Here is a tiny trained network, its code and every weight. The questions are about switching its units off for an input and a class, where a switched-off unit gives its printed mean instead of its output.

import numpy as np


def w(rows, s, z=0):
    codes = np.array(rows[::2]) - 128.0
    scale = np.full(codes.shape[1], s)
    scale[-1] = z or s
    return codes * scale


def f(y):
    return np.maximum(y, 0)


def log_softmax(a):
    a = a - a.max(-1, keepdims=True)
    return a - np.log(np.exp(a).sum(-1, keepdims=True))


def net(x, mask):
    res = np.array(x, float).reshape(1, 7) / 4 @ E
    y = f(res @ A[0][:, :-1].T + A[0][:, -1])
    res = res + np.where(mask, y, B[0][:, -1]) @ B[0][:, :-1]
    return log_softmax(res[-1] @ U[:, :-1].T + U[:, -1])


A, B = {}, {}
E = w([
[91,88,178,168,248],'x0',
[124,130,125,128,130],'x1',
[129,127,132,128,127],'x2',
[130,127,128,130,128],'x3',
[65,110,164,233,55],'x4',
[137,21,49,126,126],'x5',
[133,124,135,125,126],'x6',
],0.015)
A[0] = w([
[52,128,222,165,140,94],'n0',
[113,12,109,125,124,100],'n1',
[137,76,98,170,136,11],'n2',
[148,141,153,51,183,70],'n3',
[64,151,195,190,137,95],'n4',
[173,170,129,72,209,51],'n5',
[148,129,74,109,116,134],'n6',
[117,165,120,103,171,65],'n7',
[137,196,103,145,51,8],'n8',
[170,237,162,151,141,209],'n9',
[131,114,100,169,86,2],'n10',
[120,149,112,133,39,142],'n11',
[168,168,125,129,40,64],'n12',
[55,80,141,182,42,36],'n13',
[107,173,120,133,82,243],'n14',
[112,167,155,137,165,38],'n15',
[173,107,91,110,94,139],'n16',
[158,134,148,171,148,84],'n17',
[104,115,118,168,91,173],'n18',
[142,164,120,98,34,184],'n19',
[149,86,170,83,96,107],'n20',
[162,110,39,73,122,137],'n21',
[108,193,158,181,168,85],'n22',
[126,103,132,89,119,107],'n23',
[131,8,112,144,116,120],'n24',
[116,109,127,177,86,45],'n25',
[174,212,162,105,119,19],'n26',
[126,84,136,154,232,4],'n27',
[164,131,135,194,119,92],'n28',
],0.013,0.0098)
B[0] = w([
[228,2,117,154,66,218],'n0',
[63,179,151,120,204,222],'n1',
[86,69,182,234,126,158],'n2',
[58,114,167,153,183,199],'n3',
[181,51,95,148,16,215],'n4',
[64,134,196,178,190,212],'n5',
[219,96,88,142,28,191],'n6',
[48,123,149,199,154,158],'n7',
[26,69,230,241,129,187],'n8',
[95,177,168,201,220,247],'n9',
[245,161,81,53,190,151],'n10',
[111,145,84,122,179,220],'n11',
[26,107,190,173,164,205],'n12',
[109,164,157,102,228,222],'n13',
[172,140,103,61,147,226],'n14',
[104,91,158,112,67,155],'n15',
[195,96,64,130,73,205],'n16',
[129,121,116,122,108,144],'n17',
[101,124,209,173,113,202],'n18',
[68,191,111,107,210,253],'n19',
[158,124,125,138,90,147],'n20',
[230,92,101,94,41,245],'n21',
[139,73,169,71,77,188],'n22',
[142,79,118,102,135,149],'n23',
[77,147,120,117,207,233],'n24',
[130,248,81,21,241,168],'n25',
[156,217,45,12,179,185],'n26',
[79,209,102,40,208,194],'n27',
[139,126,85,114,137,152],'n28',
],0.0071,0.015)
U = w([
[124,174,74,65,204,250],'0',
[56,96,186,251,166,162],'1',
[207,45,90,151,29,26],'2',
],0.013,0.0014)

Each question gives the input, the list of numbers given to net, and the class t.
The units are the neurons (one row each of A and B). Each row of codes is followed by its name. A weight is (code - 128) times the scale printed after its matrix; where a second scale follows, it is the last column's (A, B and U).
mask holds one flag per neuron, in row order. A switched-off neuron (its flag False) gives its mean, the last column of its row in B, instead of its output. The means were averaged over made-up inputs and are rounded, as every weight is.
A unit's drop is (log p(t) with every unit on - log p(t) with that unit switched off) / (log p(t) with every unit on - log p(t) with every unit switched off).
The circuit of an input: a set's keep is (log p(t) with only the set's units on - log p(t) with every unit switched off) / (log p(t) with every unit on - log p(t) with every unit switched off). Starting from the 12 units with the biggest drops (on a tie, the unit counted first), units are removed one at a time, each time the one whose removal leaves the highest keep (on an exact tie, the one counted first), for as long as the keep stays at least 0.8.
units of the circuit, in order: the units of the circuit, biggest drop first
unit that matters most: the unit with the biggest drop
top k neurons: the k neurons with the biggest drops, biggest first
drop of u: that unit's drop, to one decimal
input [8,-6,-7,5,0,3,-4], class 0: top 2 neurons : (n27; n8)
input [2,-4,-6,-3,-8,-1,7], class 1: units of the circuit, in order : (n5; n3)
input [-2,3,-2,2,8,1,-6], class 0: unit that matters most : n25
input [6,-2,7,-4,1,-6,1], class 2: units of the circuit, in order : (n0; n4)
input [0,7,-4,1,6,1,2], class 0: top 2 neurons : (n25; n8)
input [6,5,1,1,8,-1,3], class 2: top 2 neurons : (n0; n4)
input [4,7,8,6,-8,0,-8], class 1: top 2 neurons : (n5; n3)
input [-8,-5,0,3,8,4,-8], class 0: top 2 neurons : (n25; n10)
input [8,1,-2,-8,-2,2,-6], class 0: top 3 neurons : (n27; n8; n12)
input [-8,-1,0,1,1,8,3], class 0: top 3 neurons : (n19; n24; n1)
input [-3,-5,-2,8,1,-6,1], class 1: top 4 neurons : (n8; n9; n12; n27)
input [0,-6,1,7,2,4,-8], class 0: top 2 neurons : (n8; n12)
input [-4,-2,-5,-2,3,1,-6], class 0: top 3 neurons : (n14; n5; n9)
input [-6,-6,4,6,2,-8,-8], class 1: top 3 neurons : (n8; n12; n9)
input [1,8,1,2,-7,0,-1], class 1: unit that matters most : n5
input [1,-3,6,-7,6,-2,-1], class 2: drop of n4 : 0.2
input [6,-7,0,-7,-8,-4,5], class 1: drop of n5 : 0.3
input [2,0,-7,-7,-1,-8,-1], class 1: drop of n9 : 2.2
